Below is a small trained network, with its code and all its weights. Each question gives an input and a class and asks what happens when units are switched off, that is, made to give their printed mean instead of their output.

import numpy as np


def w(rows, s, z=0):
    codes = np.array(rows[::2]) - 128.0
    scale = np.full(codes.shape[1], s)
    scale[-1] = z or s
    return codes * scale


def f(y):
    return np.maximum(y, 0)


def log_softmax(a):
    a = a - a.max(-1, keepdims=True)
    return a - np.log(np.exp(a).sum(-1, keepdims=True))


def net(x, mask):
    res = np.array(x, float).reshape(1, 6) / 4 @ E
    y = f(res @ A[0][:, :-1].T + A[0][:, -1])
    res = res + np.where(mask, y, B[0][:, -1]) @ B[0][:, :-1]
    return log_softmax(res[-1] @ U[:, :-1].T + U[:, -1])


A, B = {}, {}
E = w([
[190,96,73,102,151,145,71,115,180,90,93,247],'x0',
[40,107,75,162,136,135,148,151,46,233,70,103],'x1',
[96,10,201,112,231,96,96,217,188,64,57,87],'x2',
[92,37,194,142,55,84,107,81,213,132,134,192],'x3',
[94,184,130,78,100,57,254,234,197,123,62,219],'x4',
[66,178,169,196,205,190,111,101,193,66,130,132],'x5',
],0.0092)
A[0] = w([
[46,173,90,137,134,123,124,122,94,186,129,99,89],'n0',
[93,107,144,206,140,177,100,86,117,83,167,106,250],'n1',
[177,138,197,158,139,149,94,100,152,91,149,98,169],'n2',
[120,109,134,109,79,77,151,154,138,164,105,177,214],'n3',
[148,83,80,125,96,182,64,54,95,175,87,96,174],'n4',
[203,173,123,119,130,140,59,115,141,112,115,157,177],'n5',
[119,88,136,123,106,100,128,141,151,135,97,149,187],'n6',
[136,171,136,102,126,148,179,131,196,124,99,144,146],'n7',
[114,132,167,109,154,132,66,123,129,151,159,110,124],'n8',
[141,114,141,167,175,168,121,38,166,135,163,113,185],'n9',
[136,165,99,128,123,130,140,108,93,151,150,113,171],'n10',
[122,148,133,142,106,94,110,104,101,179,149,94,138],'n11',
[218,165,81,106,128,145,55,105,133,77,173,150,183],'n12',
[85,91,179,67,149,11,167,188,122,140,92,118,159],'n13',
[127,108,160,135,125,102,95,192,191,115,71,131,112],'n14',
[127,125,123,111,167,107,139,159,160,139,123,159,164],'n15',
[132,161,80,55,90,110,170,150,170,160,89,148,122],'n16',
[170,113,79,138,81,135,141,123,111,160,125,113,75],'n17',
[91,119,98,68,136,71,147,131,119,123,105,95,127],'n18',
[98,81,121,136,94,71,141,156,143,158,129,145,144],'n19',
[78,88,160,107,197,118,102,154,178,81,86,172,112],'n20',
[166,101,138,80,153,112,100,139,176,87,147,163,105],'n21',
],0.012,0.0027)
B[0] = w([
[184,206,71,125,208,172,203,78,129,121,158,143,196],'n0',
[34,77,47,143,136,151,182,107,135,90,148,133,214],'n1',
[88,113,125,127,131,131,102,141,164,113,141,143,198],'n2',
[123,78,111,182,66,140,143,150,141,77,86,184,214],'n3',
[48,47,31,157,221,9,2,48,97,177,185,50,212],'n4',
[131,172,96,129,136,136,171,73,109,167,149,165,184],'n5',
[131,96,172,35,116,109,115,150,168,116,126,204,189],'n6',
[134,105,136,235,146,109,170,146,161,140,52,39,192],'n7',
[93,93,74,190,98,143,130,137,110,128,118,119,169],'n8',
[40,110,88,160,111,124,139,70,153,177,103,91,200],'n9',
[122,164,105,130,131,188,147,73,112,118,123,153,183],'n10',
[111,126,118,74,124,142,120,136,124,76,129,179,183],'n11',
[171,238,97,134,158,171,205,25,87,150,165,121,212],'n12',
[190,87,175,134,87,63,100,137,126,124,48,157,252],'n13',
[188,159,172,33,161,107,91,235,116,144,137,131,213],'n14',
[129,140,207,134,94,91,82,138,161,142,108,83,179],'n15',
[76,110,70,179,124,112,134,126,186,134,58,137,215],'n16',
[107,78,109,45,140,115,102,117,121,134,190,85,173],'n17',
[186,137,126,144,148,87,159,86,156,155,117,116,178],'n18',
[105,150,150,116,128,180,141,190,219,32,129,127,194],'n19',
[162,196,154,12,124,177,136,181,127,145,223,208,235],'n20',
[187,153,144,132,160,153,128,98,114,161,183,182,199],'n21',
],0.0088,0.018)
U = w([
[79,151,92,130,165,145,110,83,56,171,171,123,4],'0',
[193,115,159,101,192,75,100,154,105,170,134,93,24],'1',
[123,135,176,77,81,104,74,205,114,104,108,147,47],'2',
[154,203,121,187,125,100,170,91,96,165,74,108,108],'3',
[128,200,127,93,155,250,192,126,148,107,152,156,206],'4',
[61,40,113,197,131,80,112,136,176,104,92,103,255],'5',
],0.011,0.00081)

Each question gives the input, the list of numbers given to net, and the class t.
The units are the neurons (one row each of A and B). Each row of codes is followed by its name. A weight is (code - 128) times the scale printed after its matrix; where a second scale follows, it is the last column's (A, B and U).
mask holds one flag per neuron, in row order. A switched-off neuron (its flag False) gives its mean, the last column of its row in B, instead of its output. The means were averaged over made-up inputs and are rounded, as every weight is.
A unit's drop is (log p(t) with every unit on - log p(t) with that unit switched off) / (log p(t) with every unit on - log p(t) with every unit switched off).
The circuit of an input: a set's keep is (log p(t) with only the set's units on - log p(t) with every unit switched off) / (log p(t) with every unit on - log p(t) with every unit switched off). Starting from the 12 units with the biggest drops (on a tie, the unit counted first), units are removed one at a time, each time the one whose removal leaves the highest keep (on an exact tie, the one counted first), for as long as the keep stays at least 0.8.
units of the circuit, in order: the units of the circuit, biggest drop first
most important unit: the unit with the biggest drop
top k neurons: the k neurons with the biggest drops, biggest first
drop of u: that unit's drop, to one decimal
input [-2,-2,1,-7,-2,-1], class 0: units of the circuit, in order	n20, n13
input [2,2,-2,0,1,1], class 3: units of the circuit, in order	n20, n1
input [8,4,-2,-2,8,-8], class 5: units of the circuit, in order	n16
input [-2,-1,-1,5,3,1], class 2: top 2 neurons	n4, n1
input [-3,-5,-1,-3,-2,-3], class 0: top 3 neurons	n20, n19, n0
input [-8,3,4,1,2,6], class 4: top 2 neurons	n4, n0
input [5,-5,-5,-6,5,4], class 3: top 2 neurons	n7, n20
input [6,6,-5,8,8,2], class 5: top 3 neurons	n16, n7, n3
input [1,5,4,-5,2,-7], class 2: top 2 neurons	n1, n4
input [7,7,-3,5,1,7], class 5: top 2 neurons	n12, n21
input [2,-2,-3,6,-2,7], class 0: top 2 neurons	n9, n19
input [-1,3,-3,4,5,-6], class 5: top 2 neurons	n16, n20
input [-4,2,-1,-1,3,-7], class 5: top 4 neurons	n20, n12, n14, n16
input [5,2,3,2,1,7], class 4: most important unit	n13
input [0,6,-8,4,7,2], class 5: top 3 neurons	n20, n16, n12
input [6,8,-8,4,2,6], class 0: top 2 neurons	n0, n13
input [-5,8,0,-4,0,8], class 4: drop of n4	1.2
input [-4,5,8,0,3,-8], class 2: drop of n1	0.0
input [-2,-4,-2,-1,-1,8], class 0: drop of n19	0.5
input [-4,1,-3,-5,8,-1], class 3: most important unit	n0
